Here is a tiny trained network, its code and every weight. The questions are about switching its units off for an input and a class, where a switched-off unit gives its printed mean instead of its output.

import numpy as np


def w(rows, s, z=0):
    codes = np.array(rows[::2]) - 128.0
    scale = np.full(codes.shape[1], s)
    scale[-1] = z or s
    return codes * scale


def norm(h):
    return h / np.sqrt((h * h).mean(-1, keepdims=True) + 1e-5)


def f(y):
    return y / 2 * (1 + np.tanh(0.7978845608 * (y + 0.044715 * y**3)))


def log_softmax(a):
    a = a - a.max(-1, keepdims=True)
    return a - np.log(np.exp(a).sum(-1, keepdims=True))


def net(x, mask):
    res = np.array(x, float).reshape(1, 4) / 4 @ E
    u = 0
    for l in range(3):
        y = f(norm(res) @ A[l][:, :-1].T + A[l][:, -1])
        res = res + np.where(mask[u : u + 3], y, B[l][:, -1]) @ B[l][:, :-1]
        u += 3
    return log_softmax(norm(res)[-1] @ U[:, :-1].T + U[:, -1])


A, B = {}, {}
E = w([
[31,58,220],'x0',
[201,188,254],'x1',
[160,69,131],'x2',
[195,93,95],'x3',
],0.0055)
A[0] = w([
[131,57,84,102],'L0N1',
[2,79,129,252],'L0N2',
[164,76,114,252],'L0N3',
],0.0082,0.0018)
B[0] = w([
[89,73,249,165],'L0N1',
[242,189,3,253],'L0N2',
[146,26,71,196],'L0N3',
],0.0064,0.0031)
A[1] = w([
[160,136,140,64],'L1N1',
[251,102,210,175],'L1N2',
[130,169,116,2],'L1N3',
],0.011,0.0014)
B[1] = w([
[213,95,152,139],'L1N1',
[27,149,18,255],'L1N2',
[83,253,173,135],'L1N3',
],0.0069,0.0063)
A[2] = w([
[175,58,108,33],'L2N1',
[149,230,229,2],'L2N2',
[208,3,131,201],'L2N3',
],0.0069,0.0008)
B[2] = w([
[144,117,213,180],'L2N1',
[204,167,252,207],'L2N2',
[232,79,91,253],'L2N3',
],0.012,0.0015)
U = w([
[39,254,59,2],'0',
[154,112,38,157],'1',
[227,115,179,219],'2',
],0.0096,0.00071)

Each question gives the input, the list of numbers given to net, and the class t.
The units are the neurons (one row each of A and B). Each row of codes is followed by its name. A weight is (code - 128) times the scale printed after its matrix; where a second scale follows, it is the last column's (A, B and U).
mask holds one flag per neuron, layer by layer. A switched-off neuron (its flag False) gives its mean, the last column of its row in B, instead of its output. The means were averaged over made-up inputs and are rounded, as every weight is.
A unit's drop is (log p(t) with every unit on - log p(t) with that unit switched off) / (log p(t) with every unit on - log p(t) with every unit switched off).
The circuit of an input: a set's keep is (log p(t) with only the set's units on - log p(t) with every unit switched off) / (log p(t) with every unit on - log p(t) with every unit switched off). Starting from all 9 units, units are removed one at a time, each time the one whose removal leaves the highest keep (on an exact tie, the one counted first), for as long as the keep stays at least 0.8.
units of the circuit, in order: the units of the circuit, biggest drop first
unit that matters most: the unit with the biggest drop
top k neurons: the k neurons with the biggest drops, biggest first
k most important neurons of layer l: the k neurons of layer l with the biggest drops, biggest first
drop of u: that unit's drop, to one decimal
input [0,6,-3,7], class 0: most important neuron of layer 1 : [L1N2]
input [-3,3,-3,8], class 0: units of the circuit, in order : [L1N2; L0N2]
input [-2,3,0,7], class 0: top 4 neurons : [L1N2; L0N2; L2N3; L2N2]
input [-6,-6,2,3], class 2: top 2 neurons : [L1N2; L2N3]
input [6,2,5,-4], class 0: top 3 neurons : [L1N2; L0N2; L2N3]
input [8,1,-8,-1], class 2: top 4 neurons : [L1N2; L2N2; L0N3; L0N2]
input [-1,2,-4,-4], class 2: top 2 neurons : [L1N2; L2N2]
input [-5,-7,7,3], class 2: 2 most important neurons of layer 0 : [L0N1; L0N2]
input [-2,5,-8,-6], class 2: top 2 neurons : [L2N2; L1N2]
input [-3,-6,4,7], class 2: 2 most important neurons of layer 0 : [L0N1; L0N2]
input [0,1,-1,-7], class 2: top 2 neurons : [L1N2; L2N2]
input [-2,7,1,-3], class 0: 2 most important neurons of layer 2 : [L2N3; L2N1]
input [5,6,4,2], class 1: 2 most important neurons of layer 1 : [L1N2; L1N3]
input [0,4,-5,-1], class 2: unit that matters most : L2N2
input [5,1,-5,-1], class 2: top 2 neurons : [L1N2; L2N2]
input [-1,-8,7,1], class 2: 2 most important neurons of layer 2 : [L2N3; L2N1]
input [-2,7,1,-2], class 0: drop of L1N1 : 0.0
input [8,6,-2,1], class 0: drop of L1N2 : 0.9
input [7,-8,5,5], class 2: drop of L1N2 : 0.7
input [1,6,-1,2], class 0: unit that matters most : L1N2
input [3,6,-3,4], class 0: drop of L1N2 : 0.8
